Here is a tiny trained network, its code and every weight. The questions are about switching its units off for an input and a class, where a switched-off unit gives its printed mean instead of its output.

import numpy as np


def w(rows, s, z=0):
    codes = np.array(rows[::2]) - 128.0
    scale = np.full(codes.shape[1], s)
    scale[-1] = z or s
    return codes * scale


def norm(h):
    return h / np.sqrt((h * h).mean(-1, keepdims=True) + 1e-5)


def f(y):
    return np.maximum(y, 0)


def log_softmax(a):
    a = a - a.max(-1, keepdims=True)
    return a - np.log(np.exp(a).sum(-1, keepdims=True))


def net(x, mask):
    res = np.array(x, float).reshape(1, 4) / 4 @ E
    u = 0
    for l in range(4):
        y = f(norm(res) @ A[l][:, :-1].T + A[l][:, -1])
        res = res + np.where(mask[u : u + 4], y, B[l][:, -1]) @ B[l][:, :-1]
        u += 4
    return log_softmax(norm(res)[-1] @ U[:, :-1].T + U[:, -1])


A, B = {}, {}
E = w([
[118,73,121,115,146,121,186,241,142,57,104],'x0',
[102,207,91,157,210,179,187,166,147,159,165],'x1',
[209,197,3,221,45,110,73,199,156,93,111],'x2',
[105,144,136,136,131,136,114,138,111,125,115],'x3',
],0.0023)
A[0] = w([
[138,48,162,130,107,92,98,119,111,70,106,21],'0.n0',
[91,132,210,1,158,139,115,138,143,98,141,138],'0.n1',
[116,57,149,101,94,120,98,91,76,126,106,9],'0.n2',
[125,38,157,87,170,104,176,242,124,70,96,8],'0.n3',
],0.0031,0.0011)
B[0] = w([
[108,161,84,122,119,123,26,255,168,152,139,201],'0.n0',
[224,84,119,204,144,111,103,131,86,120,112,254],'0.n1',
[48,161,147,64,123,43,159,164,165,231,197,197],'0.n2',
[56,215,77,130,89,197,192,29,193,89,105,251],'0.n3',
],0.0041,0.0029)
A[1] = w([
[59,97,112,128,182,96,113,109,144,174,173,53],'1.n0',
[139,182,163,117,106,126,69,5,91,207,194,56],'1.n1',
[94,103,173,71,148,158,187,34,39,109,114,1],'1.n2',
[121,172,142,108,243,147,156,134,149,149,154,7],'1.n3',
],0.0028,0.00097)
B[1] = w([
[149,46,185,207,199,186,78,158,94,79,97,177],'1.n0',
[68,193,34,80,86,219,207,124,214,31,67,255],'1.n1',
[173,95,150,203,84,188,143,148,94,144,112,193],'1.n2',
[99,108,97,112,114,67,87,145,142,88,254,181],'1.n3',
],0.0039,0.003)
A[2] = w([
[130,2,217,134,194,188,137,98,71,184,124,120],'2.n0',
[88,118,41,192,235,146,142,122,126,97,223,71],'2.n1',
[83,153,127,141,155,158,202,132,202,53,74,202],'2.n2',
[103,198,126,101,202,125,152,158,113,142,234,8],'2.n3',
],0.0028,0.0014)
B[2] = w([
[201,224,19,215,104,106,136,227,61,134,151,195],'2.n0',
[115,100,150,70,2,49,21,186,122,126,122,194],'2.n1',
[209,193,117,47,141,202,86,21,159,175,18,255],'2.n2',
[54,114,105,91,113,80,30,224,218,253,156,151],'2.n3',
],0.0033,0.0042)
A[3] = w([
[244,147,131,236,140,152,93,156,63,127,147,3],'3.n0',
[77,136,149,48,96,3,53,183,156,209,168,144],'3.n1',
[226,168,75,151,134,66,69,128,125,25,72,53],'3.n2',
[211,167,97,127,156,165,67,186,140,172,154,209],'3.n3',
],0.0034,0.00054)
B[3] = w([
[149,40,253,112,148,146,229,141,93,166,147,222],'3.n0',
[92,104,110,135,200,56,53,154,189,110,185,221],'3.n1',
[107,121,182,121,210,193,159,90,73,181,171,252],'3.n2',
[108,51,178,132,109,22,152,111,87,83,120,249],'3.n3',
],0.0048,0.0036)
U = w([
[124,228,65,67,89,248,149,54,192,100,24,253],'0',
[180,50,217,162,134,116,198,131,36,155,156,54],'1',
[75,117,101,94,125,2,29,166,211,123,168,53],'2',
],0.0056,0.00078)

Each question gives the input, the list of numbers given to net, and the class t.
The units are the neurons (one row each of A and B). Each row of codes is followed by its name. A weight is (code - 128) times the scale printed after its matrix; where a second scale follows, it is the last column's (A, B and U).
mask holds one flag per neuron, layer by layer. A switched-off neuron (its flag False) gives its mean, the last column of its row in B, instead of its output. The means were averaged over made-up inputs and are rounded, as every weight is.
A unit's drop is (log p(t) with every unit on - log p(t) with that unit switched off) / (log p(t) with every unit on - log p(t) with every unit switched off).
The circuit of an input: a set's keep is (log p(t) with only the set's units on - log p(t) with every unit switched off) / (log p(t) with every unit on - log p(t) with every unit switched off). Starting from the 12 units with the biggest drops (on a tie, the unit counted first), units are removed one at a time, each time the one whose removal leaves the highest keep (on an exact tie, the one counted first), for as long as the keep stays at least 0.8.
units of the circuit, in order: the units of the circuit, biggest drop first
unit that matters most: the unit with the biggest drop
k most important neurons: the k neurons with the biggest drops, biggest first
k most important neurons of layer l: the k neurons of layer l with the biggest drops, biggest first
drop of u: that unit's drop, to one decimal
input [5,2,6,-8], class 1: units of the circuit, in order => 1.n1, 3.n2
input [6,0,5,-2], class 0: unit that matters most => 0.n3
input [6,-5,6,1], class 0: 2 most important neurons => 0.n1, 0.n3
input [4,6,6,6], class 1: 4 most important neurons => 1.n1, 0.n2, 0.n3, 1.n3
input [4,6,-2,0], class 2: 4 most important neurons => 1.n3, 1.n1, 2.n1, 2.n3
input [-2,6,-5,1], class 2: 2 most important neurons of layer 3 => 3.n1, 3.n2
input [4,-6,-2,-1], class 2: 2 most important neurons => 0.n2, 0.n0
input [7,6,-6,-2], class 0: 2 most important neurons => 0.n3, 0.n0
input [-1,5,-3,-7], class 2: 3 most important neurons => 1.n3, 2.n1, 2.n3
input [-6,8,6,4], class 2: 2 most important neurons of layer 1 => 1.n2, 1.n1
input [7,6,-4,5], class 0: 2 most important neurons of layer 0 => 0.n3, 0.n0
input [3,-6,-4,8], class 2: 3 most important neurons => 0.n0, 0.n2, 1.n1
input [-3,-7,7,-5], class 1: 2 most important neurons => 3.n2, 2.n1
input [3,-2,5,8], class 1: unit that matters most => 1.n1
input [8,8,-8,5], class 0: 4 most important neurons => 0.n3, 0.n0, 0.n2, 3.n0
input [-5,-8,8,-8], class 1: 2 most important neurons of layer 3 => 3.n2, 3.n0
input [-6,1,-6,-1], class 0: 2 most important neurons => 1.n1, 3.n2
input [-2,3,5,0], class 1: 2 most important neurons => 0.n2, 1.n1
input [-7,-4,-6,1], class 0: drop of 2.n2 => 0.0
input [-4,-5,8,8], class 1: unit that matters most => 0.n3
input [5,3,8,-7], class 1: drop of 1.n1 => 0.9
input [1,1,6,6], class 1: drop of 1.n1 => 0.2
input [3,1,-3,0], class 0: drop of 1.n0 => 0.1
